Read these off the table that follows. Indices start at 1.
1) Read off the entry directly below the smallest entry.
2) Read off the entry directly above the smallest entry.
3) Read off the entry at row 1, column 3.
4) Read off the entry in row 3 and column 3.
5) Read off the entry directly below -3.21.
6) Read off the entry directly below 9.25.
7) Read off the bottom entry of the column that holds the largest entry.
8) Read off the entry in the bottom-right corner.
[[-16.14  -3.51  -6.79   2.83   3.41   7.85 -13.62  -6.29]
 [-16.14  -1.34 -11.05   1.32  13.80  11.87 -13.59  -3.21]
 [-16.14  -9.17  19.66  -3.67 -18.50 -13.13   3.67  -7.17]
 [-16.14  -4.25  -2.72 -11.26   0.60  -8.63  11.20   8.83]
 [-16.14  -6.21   4.72  -7.57  -9.45 -15.61   8.36  -1.10]
 [-16.14   5.60  14.55   3.36 -19.96  -0.92  -9.06  -5.24]
 [-16.14   2.38   0.38   2.29  -6.43   6.46 -15.37  -9.44]
 [-16.14  -0.46 -14.51   2.72  16.83   9.25 -11.83   2.11]
 [-16.14   0.62  -8.40  -5.78   5.79  -6.92  13.01  10.52]
 [-16.14   5.43   4.76   1.52 -13.52   6.02 -13.96 -11.24]
 [-16.14  -5.15  -0.71 -10.55  -2.82 -10.52  10.29   5.52]
 [-16.14  -0.47 -18.71   3.57  17.69   5.36  -2.00   3.98]
 [-16.14  -4.20  -2.93 -11.33   0.85  -8.50  11.25   9.09]]
1) -6.43
2) -9.45
3) -6.79
4) 19.66
5) -7.17
6) -6.92
7) -2.93
8) 9.09

Read these off the array that follows. Counting starts at 1.
1) Find the entry in row 3 and column 1.
2) Find the entry at row 3, column 3.
3) Find the top-left entry.
4) Find the entry directly below 77.
5) Find the largest entry.
6) Find the entry just left of the largest entry.
7) Find the entry in the top-right corner.
8) Find the entry in the bottom-right corner.
[[  26   41   77   33  -83  -79  -87  -25  -46  -41]
 [-101   47   52 -109  -81  -32  -63  -42  -35  -23]
 [  37   -6   66   54  -22  -48  -10  -80  -23  -63]
 [ -17  -35   49  -16  -91  -68  -93  -73  -95   -4]]
1) 37
2) 66
3) 26
4) 52
5) 77
6) 41
7) -41
8) -4

B =
[[-18  16 -49   4   7   2 -19 -12  17  -6  47  -1  49  16 -10   6]
 [  8   9  -6  10  16  -3   8   0   5   5   9  14 -24  11   9   7]
 [ 53 -76  22  25 -56 -62 -72  16 -75  23  30 -44 -33  88  49 -39]
 [ -6 -30  -2  35 -10 -32  -1  -5  -9  54   8 -21  12 -10 -36  24]]
Rows and columns are numbered from 1.
The top entry of the column that holds the largest entry: 16
The entry in row 2 and column 1 -> 8
Which number is the entry directly above the largest entry? 11
The bottom-right entry is 24
Which number is the entry in the top-left corner? -18
The bottom-left entry -> -6
The top entry of the column that holds the smallest entry -> 16
The entry in row 3 and column 1: 53
Which number is the entry in row 1 and column 3? -49
Which number is the entry just right of 17? -6
The entry just right of the smallest entry: 22
The minimum: -76
Which number is the entry directly above -5? 16
The entry directly below 30: 8
The entry directly below the smallest entry is -30
Which number is the entry directly above -32? -62
Which number is the entry directly above 12? -33
The entry in row 2 and column 3: -6
Which number is the largest entry? 88
Which number is the entry just right of -3? 8
Which number is the entry just right of -9? 54
Which number is the top-right entry? 6
The bottom entry of the column that holds the largest entry: -10

Questions about the row below.
1) Give the smallest entry.
2) Give the entry just left of 3.813.
15.880	3.813	2.211	-12.723	-10.625	13.551	11.858	19.491	6.911	4.039
1) -12.723
2) 15.880
